Below are the code and all the weights of a small trained network. Each question names an input and a target symbol and asks about switching units off, where a switched-off unit gives its printed mean instead of its output.

import numpy as np


def w(rows, s, z=0):
    codes = np.array(rows[::2]) - 128.0
    scale = np.full(codes.shape[1], s)
    scale[-1] = z or s
    return codes * scale


def f(y):
    return np.maximum(y, 0)


def softmax(a):
    e = np.exp(a - a.max(-1, keepdims=True))
    return e / e.sum(-1, keepdims=True)


def log_softmax(a):
    a = a - a.max(-1, keepdims=True)
    return a - np.log(np.exp(a).sum(-1, keepdims=True))


def net(x, mask):
    ids = ['Θβγδεζλξπφψ'.index(c) for c in x.split()]
    T = len(ids)
    res = E[ids] + P[:T]
    u = 0
    for l in range(3):
        q, k, v = (res @ M[l].T for M in (Q, K, V))
        z = softmax(np.where(np.tri(T) > 0, q @ k.T / 3**0.5, -1e9)) @ v
        res = res + np.where(mask[u], z, O[l][:, -1]) @ O[l][:, :-1]
        u += 1
        y = f(res @ A[l][:, :-1].T + A[l][:, -1])
        res = res + np.where(mask[u : u + 4], y, B[l][:, -1]) @ B[l][:, :-1]
        u += 4
    return log_softmax(res[-1] @ U[:, :-1].T + U[:, -1])


Q, K, V, O, A, B = {}, {}, {}, {}, {}, {}
E = w([
[151,198,148],'Θ',
[145,201,149],'β',
[140,254,153],'γ',
[132,219,144],'δ',
[163,214,154],'ε',
[142,166,137],'ζ',
[197,15,130],'λ',
[208,12,136],'ξ',
[173,160,149],'π',
[205,51,139],'φ',
[146,215,152],'ψ',
],0.0056)
P = w([
[165,141,108],'0',
[131,50,116],'1',
[114,105,168],'2',
[99,160,81],'3',
[188,86,118],'4',
[110,122,199],'5',
[107,160,78],'6',
[201,109,144],'7',
[106,139,230],'8',
[105,146,86],'9',
[211,132,168],'10',
[100,136,246],'11',
[104,131,93],'12',
],0.011)
Q[0] = w([
[100,90,107],'L0H0',
[5,108,94],'L0H0',
[10,135,127],'L0H0',
],0.024)
K[0] = w([
[171,139,91],'L0H0',
[127,133,3],'L0H0',
[104,117,39],'L0H0',
],0.029)
V[0] = w([
[181,146,78],'L0H0',
[84,96,150],'L0H0',
[218,253,130],'L0H0',
],0.0074)
O[0] = w([
[122,196,91,97],'L0H0',
[114,82,156,116],'L0H0',
[254,205,62,250],'L0H0',
],0.0076,0.0016)
A[0] = w([
[50,245,129,174],'L0N0',
[79,82,170,1],'L0N1',
[82,73,139,112],'L0N2',
[8,144,31,113],'L0N3',
],0.011,0.005)
B[0] = w([
[80,23,128,254],'L0N0',
[5,184,123,134],'L0N1',
[117,192,141,141],'L0N2',
[102,233,111,164],'L0N3',
],0.017,0.004)
Q[1] = w([
[109,187,113],'L1H0',
[159,64,188],'L1H0',
[126,5,144],'L1H0',
],0.019)
K[1] = w([
[96,116,47],'L1H0',
[149,96,248],'L1H0',
[242,138,220],'L1H0',
],0.017)
V[1] = w([
[117,252,94],'L1H0',
[22,192,70],'L1H0',
[56,216,81],'L1H0',
],0.0044)
O[1] = w([
[98,11,116,29],'L1H0',
[202,14,124,3],'L1H0',
[168,2,122,11],'L1H0',
],0.0046,0.0016)
A[1] = w([
[151,90,136,217],'L1N0',
[247,112,85,171],'L1N1',
[206,134,29,3],'L1N2',
[171,118,179,228],'L1N3',
],0.014,0.0041)
B[1] = w([
[164,140,99,202],'L1N0',
[96,189,74,250],'L1N1',
[68,48,253,167],'L1N2',
[176,141,165,254],'L1N3',
],0.03,0.0046)
Q[2] = w([
[145,247,104],'L2H0',
[146,168,86],'L2H0',
[87,185,166],'L2H0',
],0.013)
K[2] = w([
[176,28,254],'L2H0',
[137,175,206],'L2H0',
[95,22,192],'L2H0',
],0.0086)
V[2] = w([
[116,152,22],'L2H0',
[192,220,253],'L2H0',
[147,82,79],'L2H0',
],0.0069)
O[2] = w([
[187,156,171,84],'L2H0',
[77,2,94,253],'L2H0',
[123,158,164,68],'L2H0',
],0.0094,0.0069)
A[2] = w([
[244,183,76,252],'L2N0',
[83,99,8,133],'L2N1',
[93,222,6,124],'L2N2',
[105,19,135,46],'L2N3',
],0.014,0.0039)
B[2] = w([
[247,60,41,178],'L2N0',
[91,104,7,251],'L2N1',
[111,237,235,228],'L2N2',
[169,170,238,187],'L2N3',
],0.02,0.013)
U = w([
[1,135,171,234],'Θ',
[74,139,53,110],'β',
[102,41,34,144],'γ',
[147,164,130,79],'δ',
[197,56,111,178],'ε',
[181,156,195,155],'ζ',
[103,167,219,91],'λ',
[176,93,136,172],'ξ',
[203,153,62,2],'π',
[125,189,121,29],'φ',
[123,174,161,102],'ψ',
],0.007,0.0091)

Each question gives the input, a string of symbols that net reads in full, and the target symbol t.
The units are the heads (3 rows each of Q, K, V and O) and the neurons (one row each of A and B). Each row of codes is followed by its name. A weight is (code - 128) times the scale printed after its matrix; where a second scale follows, it is the last column's (O, A, B and U).
mask holds one flag per unit, layer by layer, with each layer's heads first. A switched-off unit (its flag False) gives its mean, the last column of its rows in O or B, instead of its output. The means were averaged over made-up inputs and are rounded, as every weight is.
A unit's drop is (log p(t) with every unit on - log p(t) with that unit switched off) / (log p(t) with every unit on - log p(t) with every unit switched off).
The circuit of an input: a set's keep is (log p(t) with only the set's units on - log p(t) with every unit switched off) / (log p(t) with every unit on - log p(t) with every unit switched off). Starting from the 12 units with the biggest drops (on a tie, the unit counted first), units are removed one at a time, each time the one whose removal leaves the highest keep (on an exact tie, the one counted first), for as long as the keep stays at least 0.8.
circuit, biggest first: the units of the circuit, biggest drop first
unit that matters most: the unit with the biggest drop
k most important neurons: the k neurons with the biggest drops, biggest first
top k neurons in layer l: the k neurons of layer l with the biggest drops, biggest first
input ζ ε ξ δ δ, target ε: 3 most important neurons : L1N1, L0N1, L2N2
input ε ζ γ π ξ γ ε φ, target λ: circuit, biggest first : L1N1, L2N2
input ε π λ δ ζ ζ ζ ξ, target π: circuit, biggest first : L2N0, L1N1, L1N0
input ζ δ π ψ γ π λ, target Θ: unit that matters most : L1N1
input ζ π ε ξ, target Θ: circuit, biggest first : L0N0, L2N0, L1N2
input ε ζ ξ ε β δ ε ζ π ε ε ζ ε, target γ: circuit, biggest first : L1N1, L2N2
input δ ε ζ, target ε: top 2 neurons in layer 2 : L2N2, L2N1
input π φ δ ξ δ, target ζ: circuit, biggest first : L1N1, L0N0, L2N2, L2N0
input λ ζ π γ ζ Θ ε, target Θ: circuit, biggest first : L2N0, L0N0
input β ζ δ π π ζ ζ ξ γ δ ζ, target λ: top 2 neurons in layer 2 : L2N2, L2N1
input δ ψ ζ π Θ δ ζ ξ, target ζ: circuit, biggest first : L2N2, L1N1, L2N0, L1N0
input π δ π δ Θ, target β: 3 most important neurons : L0N0, L2N1, L2N2
input ζ ζ β ψ ζ π δ Θ ζ ζ δ, target π: 3 most important neurons : L2N0, L0N0, L1N1
input ξ ψ π λ π λ ζ π ξ ζ π, target ε: circuit, biggest first : L1N3, L2N0
input δ ζ δ, target ε: unit that matters most : L1N1
input φ ζ ζ ε ζ ε ε ζ, target Θ: 2 most important neurons : L0N0, L1N1
input Θ ζ δ ζ ζ, target ζ: circuit, biggest first : L0N0, L2N2, L1N1, L2N0
input ζ φ ζ φ, target Θ: 4 most important neurons : L2N0, L1N3, L0N0, L2N2
input ζ ψ γ β, target Θ: top 2 neurons in layer 1 : L1N3, L1N2
input π ε ζ ζ ξ ζ φ, target Θ: circuit, biggest first : L2N0, L0N0, L1N2
input Θ Θ ε ζ Θ, target Θ: unit that matters most : L0N0
input π ε ξ δ, target Θ: 2 most important neurons : L0N3, L2N0
input ε ζ Θ ζ ε γ δ ζ, target λ: circuit, biggest first : L1N1, L0N0, L2N2
input π π ζ ξ ζ ζ δ ε ζ, target ε: 2 most important neurons : L1N1, L2N2
input ξ π π, target ζ: circuit, biggest first : L1N1, L2N1
input π π ζ ζ ζ ζ π ξ ε ζ ξ, target Θ: 2 most important neurons : L0N0, L1N1
input ξ Θ Θ φ ζ ζ ε Θ, target π: top 2 neurons in layer 1 : L1N1, L1N2
input ε ζ ζ δ, target Θ: top 3 neurons in layer 1 : L1N2, L1N3, L1N0
input λ π ε π ζ β, target ζ: circuit, biggest first : L2N1
input ζ π ε λ ε ε γ π, target Θ: top 2 neurons in layer 2 : L2N2, L2N0
